Below are the code and all the weights of a small trained network. Each question names an input and a target symbol and asks about switching units off, where a switched-off unit gives its printed mean instead of its output.

import numpy as np


def w(rows, s, z=0):
    codes = np.array(rows[::2]) - 128.0
    scale = np.full(codes.shape[1], s)
    scale[-1] = z or s
    return codes * scale


def softmax(a):
    e = np.exp(a - a.max(-1, keepdims=True))
    return e / e.sum(-1, keepdims=True)


def log_softmax(a):
    a = a - a.max(-1, keepdims=True)
    return a - np.log(np.exp(a).sum(-1, keepdims=True))


def net(x, mask):
    ids = ['ΓΛΣΦαβεημ'.index(c) for c in x.split()]
    T = len(ids)
    res = E[ids] + P[:T]
    u = 0
    for l in range(3):
        r = res
        for j in range(3):
            rows = slice(3 * j, 3 * j + 3)
            q, k, v = (r @ M[l][rows].T for M in (Q, K, V))
            z = softmax(np.where(np.tri(T) > 0, q @ k.T / 3**0.5, -1e9)) @ v
            o = O[l][rows]
            res = res + np.where(mask[u + j], z, o[:, -1]) @ o[:, :-1]
        u += 3
    return log_softmax(res[-1] @ U[:, :-1].T + U[:, -1])


Q, K, V, O = {}, {}, {}, {}
E = w([
[141,41,151,140,130,183],'Γ',
[149,69,119,36,154,78],'Λ',
[177,43,156,173,119,50],'Σ',
[142,174,198,200,139,142],'Φ',
[103,202,192,121,252,151],'α',
[188,148,146,71,68,179],'β',
[47,150,107,62,97,114],'ε',
[143,202,5,155,77,56],'η',
[58,55,134,180,63,161],'μ',
],0.015)
P = w([
[107,241,230,71,51,100],'0',
[204,159,163,77,138,135],'1',
[186,113,109,90,138,119],'2',
[165,64,86,111,123,103],'3',
[151,18,75,137,113,102],'4',
[152,4,81,142,99,60],'5',
],0.0043)
Q[0] = w([
[120,183,161,243,195,144],'0.h0',
[108,165,157,255,192,89],'0.h0',
[122,174,157,112,213,114],'0.h0',
[110,158,150,138,180,161],'0.h1',
[143,93,80,207,78,78],'0.h1',
[106,75,70,141,105,86],'0.h1',
[164,125,140,177,67,141],'0.h2',
[177,189,196,178,214,133],'0.h2',
[210,99,136,114,148,76],'0.h2',
],0.0088)
K[0] = w([
[59,75,237,136,184,139],'0.h0',
[61,129,255,159,147,141],'0.h0',
[140,138,184,95,149,169],'0.h0',
[103,144,166,141,147,172],'0.h1',
[167,166,70,211,60,83],'0.h1',
[130,168,109,119,77,100],'0.h1',
[141,65,139,170,122,116],'0.h2',
[237,150,175,82,95,129],'0.h2',
[206,165,100,188,100,89],'0.h2',
],0.0096)
V[0] = w([
[164,124,107,2,86,120],'0.h0',
[140,173,49,135,124,49],'0.h0',
[147,117,163,58,123,141],'0.h0',
[131,135,33,204,147,52],'0.h1',
[118,130,123,121,79,111],'0.h1',
[148,185,63,141,96,98],'0.h1',
[11,110,136,132,156,139],'0.h2',
[134,110,215,99,173,137],'0.h2',
[90,125,141,100,125,137],'0.h2',
],0.0094)
O[0] = w([
[108,77,48,42,34,137,244],'0.h0',
[67,81,128,59,202,179,254],'0.h0',
[152,139,87,106,44,100,136],'0.h0',
[116,158,27,205,178,129,112],'0.h1',
[104,103,96,145,85,170,168],'0.h1',
[158,135,53,217,87,109,208],'0.h1',
[2,98,118,143,87,136,28],'0.h2',
[85,145,186,5,77,128,91],'0.h2',
[52,187,122,125,120,129,116],'0.h2',
],0.0067,0.0057)
Q[1] = w([
[135,157,60,254,125,114],'1.h0',
[137,59,167,100,89,134],'1.h0',
[60,92,139,49,113,153],'1.h0',
[164,94,25,207,117,171],'1.h1',
[164,182,94,173,24,157],'1.h1',
[89,193,200,149,135,166],'1.h1',
[182,161,96,85,11,166],'1.h2',
[123,239,148,95,176,105],'1.h2',
[224,46,69,118,177,226],'1.h2',
],0.007)
K[1] = w([
[151,119,57,160,85,128],'1.h0',
[116,152,170,99,102,150],'1.h0',
[121,68,172,90,109,114],'1.h0',
[146,78,90,170,136,130],'1.h1',
[138,131,144,189,101,82],'1.h1',
[66,184,154,130,159,139],'1.h1',
[97,55,197,37,67,170],'1.h2',
[157,203,131,97,116,104],'1.h2',
[148,65,125,120,186,254],'1.h2',
],0.0089)
V[1] = w([
[173,70,156,125,102,127],'1.h0',
[158,170,56,167,179,151],'1.h0',
[142,198,74,135,103,101],'1.h0',
[131,166,124,75,87,165],'1.h1',
[116,221,85,106,145,103],'1.h1',
[109,66,152,64,75,93],'1.h1',
[183,152,182,140,103,71],'1.h2',
[128,126,81,71,71,82],'1.h2',
[117,3,167,105,86,162],'1.h2',
],0.0078)
O[1] = w([
[126,119,65,200,151,146,161],'1.h0',
[64,154,225,68,117,92,138],'1.h0',
[56,107,207,74,207,174,193],'1.h0',
[3,141,160,69,179,168,195],'1.h1',
[68,205,151,102,25,126,137],'1.h1',
[124,141,119,140,224,150,177],'1.h1',
[18,103,58,154,160,85,123],'1.h2',
[157,241,52,157,166,120,255],'1.h2',
[97,138,105,148,169,239,251],'1.h2',
],0.005,0.0071)
Q[2] = w([
[116,95,8,77,92,106],'2.h0',
[138,90,109,217,120,133],'2.h0',
[167,39,140,167,131,79],'2.h0',
[71,60,148,253,102,152],'2.h1',
[173,102,186,186,51,138],'2.h1',
[65,98,173,92,160,109],'2.h1',
[134,104,85,147,152,222],'2.h2',
[6,84,139,224,128,161],'2.h2',
[183,80,174,123,132,132],'2.h2',
],0.0065)
K[2] = w([
[67,76,2,86,143,102],'2.h0',
[167,146,77,189,114,105],'2.h0',
[132,236,78,129,27,81],'2.h0',
[171,41,174,234,232,119],'2.h1',
[213,134,158,134,215,186],'2.h1',
[141,130,178,100,95,53],'2.h1',
[128,87,104,202,183,123],'2.h2',
[91,2,169,125,88,186],'2.h2',
[105,164,48,163,22,101],'2.h2',
],0.0062)
V[2] = w([
[158,196,85,120,104,153],'2.h0',
[143,253,107,143,82,47],'2.h0',
[62,76,76,120,143,55],'2.h0',
[157,134,139,127,238,200],'2.h1',
[116,190,66,96,150,164],'2.h1',
[153,180,165,63,131,134],'2.h1',
[245,163,209,108,167,177],'2.h2',
[197,86,87,32,167,102],'2.h2',
[146,125,88,51,21,214],'2.h2',
],0.0069)
O[2] = w([
[173,156,131,135,118,106,195],'2.h0',
[158,229,89,127,68,92,120],'2.h0',
[43,128,82,85,155,44,105],'2.h0',
[144,117,157,105,81,87,132],'2.h1',
[116,161,225,199,115,88,254],'2.h1',
[126,57,176,125,165,59,164],'2.h1',
[207,210,192,72,147,232,101],'2.h2',
[160,108,56,3,165,110,154],'2.h2',
[123,92,81,66,40,172,210],'2.h2',
],0.0066,0.0088)
U = w([
[135,25,185,99,164,212,115],'Γ',
[48,87,102,21,199,68,99],'Λ',
[212,106,63,180,212,41,58],'Σ',
[184,216,194,224,136,146,197],'Φ',
[87,139,230,46,143,83,140],'α',
[199,139,94,85,18,173,199],'β',
[1,234,58,141,94,107,195],'ε',
[160,83,106,140,23,26,3],'η',
[48,78,122,193,48,144,62],'μ',
],0.0066,0.0027)

Each question gives the input, a string of symbols that net reads in full, and the target symbol t.
The units are the heads (3 rows each of Q, K, V and O). Each row of codes is followed by its name. A weight is (code - 128) times the scale printed after its matrix; where a second scale follows, it is the last column's (O and U).
mask holds one flag per head, layer by layer. A switched-off head (its flag False) gives its mean, the last column of its rows in O, instead of its output. The means were averaged over made-up inputs and are rounded, as every weight is.
A unit's drop is (log p(t) with every unit on - log p(t) with that unit switched off) / (log p(t) with every unit on - log p(t) with every unit switched off).
The circuit of an input: a set's keep is (log p(t) with only the set's units on - log p(t) with every unit switched off) / (log p(t) with every unit on - log p(t) with every unit switched off). Starting from all 9 units, units are removed one at a time, each time the one whose removal leaves the highest keep (on an exact tie, the one counted first), for as long as the keep stays at least 0.8.
circuit, biggest first: the units of the circuit, biggest drop first
unit that matters most: the unit with the biggest drop
heads that matter: for each layer, one digit per head in row order, 1 if its drop is at least 0.15 and else 0, layers parted by /
drop of u: that unit's drop, to one decimal
input η Φ Φ, target α: circuit, biggest first : [1.h0, 0.h1, 1.h2]
input α α η β α, target Φ: unit that matters most : 1.h0
input Γ β β Λ Λ ε, target ε: heads that matter : 101 / 101 / 010
input β η Σ, target η: heads that matter : 010 / 111 / 101
input η Φ β η, target Φ: circuit, biggest first : [1.h0, 0.h0, 2.h2, 0.h1]
input Γ β η β, target Γ: heads that matter : 100 / 010 / 000
input β η Φ μ η, target Φ: heads that matter : 110 / 111 / 001
input β η ε β, target Γ: heads that matter : 100 / 010 / 100
input Φ Σ β η η, target η: heads that matter : 111 / 111 / 000
input ε β Λ Γ Φ α, target α: circuit, biggest first : [1.h2, 0.h0, 0.h1]
input β Φ ε β, target Φ: circuit, biggest first : [2.h2, 0.h0]
input α η Σ Φ ε, target Λ: circuit, biggest first : [0.h0, 2.h0]
input η η β α, target α: circuit, biggest first : [1.h0, 0.h0, 0.h1]
input β η β Φ, target α: circuit, biggest first : [1.h0, 0.h0, 0.h1]
input η β Σ, target η: unit that matters most : 1.h1
input η β η, target β: heads that matter : 111 / 011 / 001
input β Λ β, target Λ: heads that matter : 110 / 011 / 101
input β β Σ β, target Σ: heads that matter : 110 / 111 / 001
input η Γ Γ η, target Γ: heads that matter : 100 / 101 / 100
input β Σ β, target Σ: unit that matters most : 1.h2
input β β η η β, target η: heads that matter : 111 / 011 / 101
input Γ η β Γ, target β: drop of 1.h0 : 1.0
input α Λ Σ Λ η η, target η: drop of 1.h0 : 0.1
input β Φ ε, target ε: drop of 2.h2 : 0.0
